The rows lie along a hidden order. The number after each row says roughly how far along it the row is, from 0 to 20. A new part has a new order.
[ 0.15 -1.67 -0.88  6.75  1.27 -2.06 -0.82 -1.87 -0.25  0.74  2.24 -1.76
 -1.07 -0.41 -0.19  0.01 -2.61  0.89  0.19 -1.61  0.46  0.08 -0.62 -1.47
 -0.50 -6.94 -1.41  4.03 -2.19  2.42  4.01 -0.12 -4.24  2.90  1.43 -2.37
  3.23 -1.12 -0.50 -0.78  1.20  2.94 -0.37  1.10  2.66  2.79  6.10  1.25
 -1.49 -1.20 -0.04 -5.02  8.45 -0.76  3.23  2.20 -1.29  1.59  0.19 -1.07
 -2.89  1.68  0.13  1.28  2.56  1.54  0.91 -0.78 -1.63  3.50 -0.52 -3.46
 -0.52 -0.93  0.26 -1.11  0.89 -2.22  0.19 -1.35] -> 14
[-0.79  0.40  0.67  1.89  0.67 -2.40  0.77  0.91 -0.23  0.34  1.22 -1.21
  1.53  1.29 -1.94  1.51  5.39  1.87  0.87  2.35 -1.99  3.17  0.98  0.33
  1.08  4.75  0.60  1.75 -0.07  2.17  1.70 -1.30  0.96  4.52  3.81  0.61
  0.46  1.27 -3.19  2.15 -4.91  1.23 -1.50 -1.81 -2.27  0.44  2.26 -0.03
  2.73  2.10  1.20 -4.65  5.82  0.32  0.59  0.48  1.41 -1.90 -2.02 -0.67
 -0.03  4.19  1.79  5.36  1.20 -1.54  0.03  5.61  1.06 -0.36  3.46  0.17
  1.54 -3.11  0.88  2.01 -0.51  2.09 -5.12 -1.43] -> 13
[ 0.14  0.66 -0.07 -1.97  3.87  1.79  3.53  1.30 -0.69 -0.59  0.24 -2.56
  0.89  3.82 -0.13 -0.85 -1.15 -0.14  0.84  2.28  4.80  0.67  2.76 -0.96
 -1.95 -1.00 -0.30  2.65  1.20 -0.84 -0.73  1.12 -3.51  3.36 -0.58 -0.25
  0.08 -2.04 -3.35  1.08 -1.14  0.60  1.33  0.50 -1.85 -2.65  1.23 -1.39
  1.63 -2.34  0.47 -1.30  1.24 -0.33 -0.46 -0.50 -1.84  0.66 -0.64  0.03
  0.61 -3.42  0.80  1.82  2.58 -0.64  2.05  0.94  0.58  0.54 -1.69  0.30
  0.48  0.05  0.53 -0.27 -0.82 -2.82 -0.60  1.82] -> 2
[ 0.15  0.94 -0.17  3.54  3.54  0.62  1.89 -0.48  1.23  0.70  0.40 -2.40
 -0.92  2.47 -3.20  2.17 -2.59  6.03  0.58 -0.20  0.25 -1.39  0.73  0.30
  0.51 -2.36 -0.36  1.26 -0.76  1.59  0.91 -1.54 -1.75 -5.15  0.07 -1.83
  2.18  0.23 -2.90  2.10 -1.32  0.64  1.10 -2.47 -1.94  0.93  0.99  2.06
  1.42 -0.73 -0.19  0.88  4.14  0.40  3.11 -0.08 -4.61  0.05 -1.69  0.28
  0.92  2.07 -0.07  4.19 -2.09  0.04  0.34  1.94  0.77 -1.36  1.32 -0.58
  1.55 -0.25  1.36 -0.58 -1.02 -2.14  5.53  3.16] -> 6
[ 1.81  0.42 -0.16 -1.87  9.19 -1.45 -0.17  0.27 -1.06 -3.25  1.70  0.84
 -0.09  3.56  0.43 -0.39 -0.58  1.50  0.05  2.34  1.10  6.27  0.78  3.62
  2.83  2.28  1.61  6.22  1.74  5.16  2.83  2.89  0.98 -0.08  0.40 -3.81
  0.31  5.92 -7.25  2.35  5.51  1.81  0.30  6.35  0.57 -4.87  0.97 -5.52
  1.00 -3.28  0.67  4.15  2.49  0.68  0.08  2.65 -4.49  4.29  6.84 -0.83
 -0.66  0.05 -0.44 -2.18 -5.48 -1.75 -1.40 -0.01 -4.84 -0.85  1.26  1.70
 -0.29 -3.34 -1.98  1.48 -1.81  1.04 -1.20  1.08] -> 20
[ 0.96  0.25  0.33 -1.16 -4.40  1.40  0.38  1.80 -0.55  1.97  2.42 -2.35
 -0.76 -0.41 -1.59 -0.80 -0.80  1.46  0.37  0.55  1.93 -0.11  1.66 -0.62
  3.25  0.59  0.67  0.92  2.08 -1.88  0.39 -0.03 -0.08  0.48  1.18  0.78
  0.45  0.32 -0.39 -1.96 -1.09 -0.05 -0.08 -0.37  1.13 -1.20  0.61 -2.90
  1.13  0.34 -1.11 -0.72  0.97  0.03 -0.40 -0.13 -1.02  2.36 -1.37 -2.44
  1.07  0.52  0.67 -1.35  1.44  0.51 -0.71  0.04 -1.06  1.00 -1.43 -1.23
  1.07 -0.77 -1.34  0.34  0.87  0.42  1.18  2.30] -> 0
[ 2.34 -1.25 -0.44 -3.34 -4.55  0.96  0.72 -0.74  0.95  4.13  0.89 -1.99
 -1.81 -4.37 -1.12  1.26 -2.57 -1.07  0.91 -1.70  0.00 -0.97 -2.58  2.33
  0.55  0.28  0.01 -5.22 -1.45  1.32 -1.59  1.42  0.58 -8.66 -0.30 -0.28
 -0.30 -3.82  3.83  2.21 -3.15  0.33 -4.08 -2.51 -1.28 -2.64  4.53 -1.30
 -5.72 -1.59  0.59  0.26  4.56  3.61  0.11  1.92 -1.87  0.11  0.58 -0.18
 -0.24 -6.92  2.17 -2.45  7.32 -0.79  1.08 -0.72 -3.30  2.84  2.73  4.24
 -0.29 -0.53 -0.75  2.24 -2.16 -1.65  1.95  2.91] -> 18
[ 0.07 -0.01 -0.60 -2.77 -4.02  0.97 -0.05  1.23  0.78  0.65 -1.58  3.72
 -0.68  1.07 -1.31 -0.70  2.53  4.75 -0.10  0.32 -3.56 -0.88 -0.39 -0.37
  0.30 -1.23 -1.04  2.03  0.13  1.15 -0.29 -0.58 -1.55 -3.14  0.10 -1.61
  0.99 -2.95  2.80  0.29  1.11  0.45 -0.39  4.82  2.06  2.55 -0.51 -1.96
  4.22  1.83  0.74 -0.88 -0.43 -5.25 -2.46  0.37 -0.48 -1.29 -2.05 -0.36
 -4.70 -0.78 -0.86 -2.20  2.98  2.80 -2.01  1.26 -3.77 -2.22  1.65 -1.29
  0.81 -5.85 -0.86 -0.50  1.13 -0.56  7.11 -0.99] -> 13
[-0.17 -0.88 -1.01 -0.87 -0.12  0.99  2.93  2.97  0.25  0.09  0.07 -1.33
 -4.06  5.45  0.73 -1.03 -3.14  2.80  1.32 -0.50  2.95 -0.15  1.62 -0.86
 -0.35 -0.85 -0.24 -0.62  0.87 -1.00 -1.82  0.42 -4.66  0.25 -0.95 -0.92
  1.17  1.01 -0.64  1.52 -1.46 -0.31 -1.27 -1.35 -0.73 -0.49  3.21 -0.42
  0.38  0.63  1.14 -1.37  3.56  0.11  2.40 -1.10 -3.72  2.21  0.04 -0.41
  0.20 -3.30 -0.36  3.98  0.16 -0.07  1.74  2.12  0.86  0.42  0.25  0.98
 -0.82 -1.01 -0.72 -0.48  1.19  0.52  5.12  1.01] -> 0
[ 0.18  2.46  0.07  1.51  1.12 -0.78  0.73 -0.17  0.68 -1.67  0.93 -2.87
 -1.55 -0.77  1.72 -1.99 -1.71  2.85 -0.82  2.42 -0.12  0.17  0.14  1.66
 -1.41  0.66 -1.79 -0.76 -1.42  1.98  0.63 -0.18 -2.87  0.42  0.19  0.22
  0.31 -1.98 -4.54  1.57 -0.59  0.36  0.66  0.98  0.98 -0.59 -0.70 -0.73
  1.07 -1.46  0.21  4.05  4.18  1.00  2.81  0.90 -2.40  1.49  1.09 -2.15
  0.49 -3.82  0.80 -0.38  2.49  1.10 -0.82 -0.16 -1.84 -0.53 -1.02 -1.27
 -0.63  1.50  0.28 -1.06  0.82 -1.43  0.38  1.04] -> 2
[-0.78  1.51  0.60 -0.66 -4.00 -0.68  0.35 -0.69  0.40 -0.44 -0.40 -0.30
  2.67  7.92 -1.36 -1.17  1.07  2.28 -0.83  2.31 -1.48  1.70  1.94 -0.21
  1.21  3.38 -1.09  2.46  0.73  0.60  0.70  0.25  0.66  0.47  1.15 -1.75
  1.12 -1.67 -0.19 -1.33  3.35  0.47 -0.27 -0.79  1.53  0.06 -3.05  1.21
  4.01  0.47  1.13  1.69  1.85  0.06  0.06  1.74  0.21  3.81 -1.17  3.19
  2.63 -4.46 -0.16 -0.28  2.24 -0.22  0.25  0.76 -0.32  1.35 -0.38  2.28
  0.03  4.18 -3.66  1.21  0.73  0.89  3.45  3.73] -> 9
[-0.61 -0.13 -0.72 -0.23 -2.66 -0.01  2.34 -0.97  1.32  2.03 -1.86 -1.77
 -1.68  0.87 -0.72 -1.54  0.15  1.01  0.16  3.21  1.14 -3.08  0.00 -0.72
  1.79 -1.64 -0.54  0.49 -0.52 -2.61  0.26 -1.12  0.38 -3.53 -2.59  0.45
  0.92 -0.93  0.47 -0.16 -1.02 -0.30  0.33 -0.52  0.48  1.29 -0.31 -1.36
  2.38 -0.74  0.45 -1.50  0.46 -1.25  0.45 -2.67 -1.05  1.99  0.92 -0.24
  1.34  2.76 -0.22 -1.62  1.12 -1.58  2.88 -0.09  2.26 -1.58  0.04  1.43
  0.88 -2.60  0.97  0.10 -0.54  1.13 -1.87 -0.43] -> 3
[-1.56 -1.33 -1.43  0.36  3.02  0.27  0.69  0.72 -0.25 -1.51 -0.51 -1.99
 -5.05 -2.33  1.06  0.01  1.96  0.34 -0.38 -0.20 -0.58  0.07 -0.26  1.49
  0.22 -3.22  0.61  1.34 -0.06  0.17  0.47  0.03 -1.52 -2.56 -0.39 -2.17
  0.89 -4.31  0.83  3.12 -0.31 -1.04 -0.06 -1.12 -2.04  0.37  1.90 -0.01
 -2.67 -2.19  0.77 -0.37  1.58 -1.05  0.46 -3.01 -1.79 -3.38  0.25 -0.13
 -2.13  0.75 -0.24  2.37  1.49 -0.11  0.47  1.67 -1.34 -1.80 -0.36 -0.38
  0.59 -1.50  1.67 -0.09  2.33 -1.90  0.66  1.68] -> 1
